Below are the code and all the weights of a small trained network. Each question names an input and a target symbol and asks about switching units off, where a switched-off unit gives its printed mean instead of its output.

import numpy as np


def w(rows, s, z=0):
    codes = np.array(rows[::2]) - 128.0
    scale = np.full(codes.shape[1], s)
    scale[-1] = z or s
    return codes * scale


def norm(h):
    return h / np.sqrt((h * h).mean(-1, keepdims=True) + 1e-5)


def f(y):
    return np.maximum(y, 0)


def softmax(a):
    e = np.exp(a - a.max(-1, keepdims=True))
    return e / e.sum(-1, keepdims=True)


def log_softmax(a):
    a = a - a.max(-1, keepdims=True)
    return a - np.log(np.exp(a).sum(-1, keepdims=True))


def net(x, mask):
    ids = ['αβγδζηθλμξπστφψω'.index(c) for c in x.split()]
    T = len(ids)
    res = E[ids] + P[:T]
    u = 0
    for l in range(2):
        r = norm(res)
        for j in range(2):
            rows = slice(4 * j, 4 * j + 4)
            q, k, v = (r @ M[l][rows].T for M in (Q, K, V))
            z = softmax(np.where(np.tri(T) > 0, q @ k.T / 4**0.5, -1e9)) @ v
            o = O[l][rows]
            res = res + np.where(mask[u + j], z, o[:, -1]) @ o[:, :-1]
        u += 2
        y = f(norm(res) @ A[l][:, :-1].T + A[l][:, -1])
        res = res + np.where(mask[u : u + 16], y, B[l][:, -1]) @ B[l][:, :-1]
        u += 16
    return log_softmax(norm(res)[-1] @ U[:, :-1].T + U[:, -1])


Q, K, V, O, A, B = {}, {}, {}, {}, {}, {}
E = w([
[182,62,78,211,69,173,48],'α',
[160,118,59,159,126,136,122],'β',
[13,107,186,165,43,9,105],'γ',
[185,75,179,180,84,32,175],'δ',
[97,130,189,77,55,196,162],'ζ',
[102,136,72,156,95,164,28],'η',
[145,164,49,149,200,91,169],'θ',
[86,70,37,147,163,52,141],'λ',
[156,84,88,218,86,141,163],'μ',
[49,165,195,52,162,82,47],'ξ',
[108,255,108,171,148,170,83],'π',
[167,120,71,166,199,116,92],'σ',
[169,182,230,138,158,86,128],'τ',
[106,37,45,152,132,85,69],'φ',
[180,186,146,231,116,198,98],'ψ',
[88,204,98,166,186,99,157],'ω',
],0.0029)
P = w([
[79,71,137,163,190,203,145],'0',
[150,91,126,210,170,63,44],'1',
[75,233,76,159,27,109,182],'2',
[166,81,137,85,152,184,139],'3',
[184,111,139,136,161,56,63],'4',
[55,213,77,139,2,80,180],'5',
],0.0031)
Q[0] = w([
[178,117,108,111,205,90,120],'L0H1',
[90,117,219,79,161,115,106],'L0H1',
[119,141,170,191,105,100,80],'L0H1',
[62,181,83,114,133,96,104],'L0H1',
[171,129,125,128,124,150,188],'L0H2',
[134,151,50,148,67,112,140],'L0H2',
[139,105,93,62,151,208,173],'L0H2',
[189,70,158,183,247,90,6],'L0H2',
],0.013)
K[0] = w([
[163,124,95,112,215,106,90],'L0H1',
[68,114,205,69,154,120,95],'L0H1',
[138,140,174,187,90,79,73],'L0H1',
[43,181,80,142,120,78,122],'L0H1',
[177,136,100,166,149,142,157],'L0H2',
[78,80,163,168,125,181,196],'L0H2',
[186,132,10,105,172,189,121],'L0H2',
[200,135,202,13,76,72,136],'L0H2',
],0.011)
V[0] = w([
[73,78,215,67,171,182,107],'L0H1',
[172,100,145,54,239,135,96],'L0H1',
[194,139,78,148,154,81,135],'L0H1',
[172,62,209,168,168,97,151],'L0H1',
[181,141,254,175,81,66,118],'L0H2',
[241,194,87,132,166,189,119],'L0H2',
[32,189,176,67,157,158,11],'L0H2',
[130,155,233,136,193,78,241],'L0H2',
],0.0044)
O[0] = w([
[195,133,49,182,156,189,152,5],'L0H1',
[128,98,41,223,123,144,83,33],'L0H1',
[65,111,149,115,107,100,74,183],'L0H1',
[88,133,41,116,139,170,82,135],'L0H1',
[201,99,228,154,160,176,80,118],'L0H2',
[48,120,97,229,110,182,76,114],'L0H2',
[116,176,74,28,147,191,73,110],'L0H2',
[130,202,207,167,254,72,111,140],'L0H2',
],0.0037,0.0026)
A[0] = w([
[91,120,119,173,89,110,170,125],'L0N1',
[82,68,223,160,161,187,138,102],'L0N2',
[116,52,144,98,201,228,112,120],'L0N3',
[152,42,104,149,137,118,186,68],'L0N4',
[158,254,137,115,76,177,129,150],'L0N5',
[201,105,134,168,82,167,130,62],'L0N6',
[187,144,48,169,107,23,102,69],'L0N7',
[116,173,99,130,111,127,19,58],'L0N8',
[138,149,124,108,70,74,60,65],'L0N9',
[129,146,176,122,194,95,140,143],'L0N10',
[228,119,131,88,148,228,181,5],'L0N11',
[91,127,124,117,188,223,181,60],'L0N12',
[76,161,93,127,109,175,180,91],'L0N13',
[139,80,108,117,189,96,81,157],'L0N14',
[121,196,144,91,113,107,191,131],'L0N15',
[123,123,204,156,34,107,206,73],'L0N16',
],0.0049,0.0015)
B[0] = w([
[147,181,166,179,185,126,110,202],'L0N1',
[158,140,48,145,138,143,68,183],'L0N2',
[128,157,20,161,148,113,123,191],'L0N3',
[108,50,82,106,128,54,73,170],'L0N4',
[99,97,92,78,106,23,155,197],'L0N5',
[58,167,174,112,146,196,130,162],'L0N6',
[137,159,232,115,117,111,167,176],'L0N7',
[64,168,169,77,39,43,109,203],'L0N8',
[149,165,99,125,149,186,225,197],'L0N9',
[172,62,109,109,96,208,89,226],'L0N10',
[53,212,222,188,34,81,145,153],'L0N11',
[171,123,150,129,144,158,254,164],'L0N12',
[192,74,167,106,90,114,136,190],'L0N13',
[113,190,141,73,92,100,89,221],'L0N14',
[57,82,148,126,132,201,73,242],'L0N15',
[64,134,107,102,238,144,87,252],'L0N16',
],0.0067,0.0029)
Q[1] = w([
[44,107,95,214,125,136,239],'L1H1',
[21,116,124,31,231,170,138],'L1H1',
[122,67,228,137,170,185,69],'L1H1',
[186,186,249,64,135,99,157],'L1H1',
[164,131,232,68,19,73,182],'L1H2',
[199,80,139,251,58,24,92],'L1H2',
[99,2,189,129,246,60,173],'L1H2',
[227,203,166,85,180,123,51],'L1H2',
],0.0094)
K[1] = w([
[46,65,144,154,124,177,189],'L1H1',
[165,96,10,160,158,107,213],'L1H1',
[232,107,159,191,139,126,117],'L1H1',
[205,188,180,68,153,129,176],'L1H1',
[154,136,208,111,52,120,218],'L1H2',
[67,110,245,166,60,50,56],'L1H2',
[164,10,147,148,221,79,188],'L1H2',
[193,202,201,97,173,139,70],'L1H2',
],0.011)
V[1] = w([
[176,106,97,201,118,134,85],'L1H1',
[118,133,157,120,111,101,161],'L1H1',
[205,149,128,113,153,85,96],'L1H1',
[106,97,190,171,111,109,166],'L1H1',
[168,178,125,85,73,229,135],'L1H2',
[56,194,108,140,226,135,143],'L1H2',
[134,150,135,254,85,97,185],'L1H2',
[181,198,38,116,124,59,138],'L1H2',
],0.007)
O[1] = w([
[177,51,177,159,47,167,85,245],'L1H1',
[64,143,127,131,154,110,161,49],'L1H1',
[138,122,211,68,116,48,115,115],'L1H1',
[85,159,125,214,121,145,185,38],'L1H1',
[178,172,182,4,63,157,65,8],'L1H2',
[153,174,71,187,154,19,38,159],'L1H2',
[119,216,179,253,85,132,126,165],'L1H2',
[30,133,76,137,29,71,83,237],'L1H2',
],0.0041,0.0016)
A[1] = w([
[173,173,93,127,142,140,115,68],'L1N1',
[124,174,172,80,145,130,152,59],'L1N2',
[181,43,75,111,131,132,140,39],'L1N3',
[125,210,110,177,137,174,169,95],'L1N4',
[105,174,176,127,89,202,130,104],'L1N5',
[117,183,85,96,118,150,195,170],'L1N6',
[52,102,104,105,164,142,152,149],'L1N7',
[98,119,142,69,64,131,145,76],'L1N8',
[166,71,202,94,154,105,73,32],'L1N9',
[161,112,255,98,139,186,163,5],'L1N10',
[107,186,156,150,219,123,94,86],'L1N11',
[113,124,105,170,210,102,201,94],'L1N12',
[149,127,139,143,100,176,110,62],'L1N13',
[101,176,95,102,119,131,113,153],'L1N14',
[112,96,169,164,140,81,72,163],'L1N15',
[157,94,221,165,98,102,175,29],'L1N16',
],0.0076,0.0019)
B[1] = w([
[130,176,123,146,130,149,180,146],'L1N1',
[124,170,116,159,128,164,70,177],'L1N2',
[101,202,167,70,136,105,58,160],'L1N3',
[178,141,219,98,140,75,122,178],'L1N4',
[58,170,107,53,107,130,131,197],'L1N5',
[123,45,163,146,86,131,154,192],'L1N6',
[215,152,108,154,99,84,122,226],'L1N7',
[194,130,123,166,187,136,130,219],'L1N8',
[126,105,243,173,55,98,142,235],'L1N9',
[115,160,16,158,222,137,188,191],'L1N10',
[216,111,101,163,141,151,92,209],'L1N11',
[83,123,153,8,150,145,118,194],'L1N12',
[101,168,140,132,184,120,121,158],'L1N13',
[156,115,125,169,139,154,160,208],'L1N14',
[99,68,103,112,128,191,139,252],'L1N15',
[134,131,97,171,148,218,179,153],'L1N16',
],0.011,0.0042)
U = w([
[104,181,52,116,198,197,193,189],'α',
[67,162,190,111,94,136,213,131],'β',
[208,147,190,41,213,123,148,116],'γ',
[124,61,165,204,161,217,211,95],'δ',
[137,253,179,139,101,124,118,157],'ζ',
[185,98,89,50,50,212,159,93],'η',
[81,157,165,195,214,48,107,86],'θ',
[59,81,103,60,151,53,183,247],'λ',
[108,27,87,94,220,156,74,73],'μ',
[146,140,69,34,102,46,44,59],'ξ',
[132,183,59,150,43,66,155,127],'π',
[60,89,68,226,88,112,109,99],'σ',
[137,47,222,134,66,107,58,135],'τ',
[211,70,101,156,84,84,205,148],'φ',
[45,158,110,100,107,218,52,108],'ψ',
[222,149,84,199,162,146,67,169],'ω',
],0.0078,0.0016)

Each question gives the input, a string of symbols that net reads in full, and the target symbol t.
The units are the heads (4 rows each of Q, K, V and O) and the neurons (one row each of A and B). Each row of codes is followed by its name. A weight is (code - 128) times the scale printed after its matrix; where a second scale follows, it is the last column's (O, A, B and U).
mask holds one flag per unit, layer by layer, with each layer's heads first. A switched-off unit (its flag False) gives its mean, the last column of its rows in O or B, instead of its output. The means were averaged over made-up inputs and are rounded, as every weight is.
A unit's drop is (log p(t) with every unit on - log p(t) with that unit switched off) / (log p(t) with every unit on - log p(t) with every unit switched off).
The circuit of an input: a set's keep is (log p(t) with only the set's units on - log p(t) with every unit switched off) / (log p(t) with every unit on - log p(t) with every unit switched off). Starting from the 12 units with the biggest drops (on a tie, the unit counted first), units are removed one at a time, each time the one whose removal leaves the highest keep (on an exact tie, the one counted first), for as long as the keep stays at least 0.8.
circuit, biggest first: the units of the circuit, biggest drop first
k most important neurons: the k neurons with the biggest drops, biggest first
k most important neurons of layer l: the k neurons of layer l with the biggest drops, biggest first
which heads matter: for each layer, one digit per head in row order, 1 if its drop is at least 0.15 and else 0, layers parted by /
input ζ τ α, target ζ: 3 most important neurons -> L0N12, L0N11, L1N5
input θ ψ γ τ λ ω, target θ: which heads matter -> 11 / 01
input δ π τ ω τ μ, target δ: circuit, biggest first -> L0H2, L1N16
input γ η π ψ τ μ, target γ: circuit, biggest first -> L0H2
input ξ τ μ, target ξ: circuit, biggest first -> L0N16, L0H2, L1H2, L0H1
input γ η π μ α, target γ: circuit, biggest first -> L0H2, L1H1
input α τ η π τ τ, target α: 2 most important neurons -> L0N16, L0N8
input δ μ τ τ τ, target τ: circuit, biggest first -> L0H1, L1H1, L1N9
input ξ μ δ γ φ λ, target ξ: which heads matter -> 11 / 01
input ζ λ λ θ ω μ, target ζ: which heads matter -> 10 / 11
input ω ψ λ λ, target λ: 2 most important neurons -> L1N12, L0N4
input σ τ δ τ π π, target σ: which heads matter -> 11 / 01
input μ τ δ, target μ: 2 most important neurons -> L0N16, L1N12
input α ζ ψ η α ζ, target α: which heads matter -> 11 / 01
input π ω μ ψ θ δ, target π: 3 most important neurons -> L1N7, L0N5, L0N10
input β η η ω π, target π: most important neuron -> L0N8
input π η λ θ π ψ, target π: which heads matter -> 11 / 11
input φ τ ω μ θ ζ, target φ: 2 most important neurons of layer 1 -> L1N7, L1N8
input λ τ ζ, target λ: which heads matter -> 01 / 01
input δ θ η ω η, target δ: 2 most important neurons -> L1N9, L1N10
input μ ω τ β ζ, target ζ: which heads matter -> 10 / 00
input π β μ τ, target ω: which heads matter -> 11 / 00
input α θ λ η, target η: which heads matter -> 01 / 01
input γ μ ζ ψ, target ζ: 2 most important neurons -> L0N16, L1N4
input σ ω π σ λ δ, target σ: which heads matter -> 11 / 01
input ω μ π, target ω: most important neuron -> L0N12
input ψ τ τ θ π, target τ: which heads matter -> 01 / 00
input μ τ γ φ γ η, target μ: most important neuron -> L0N16
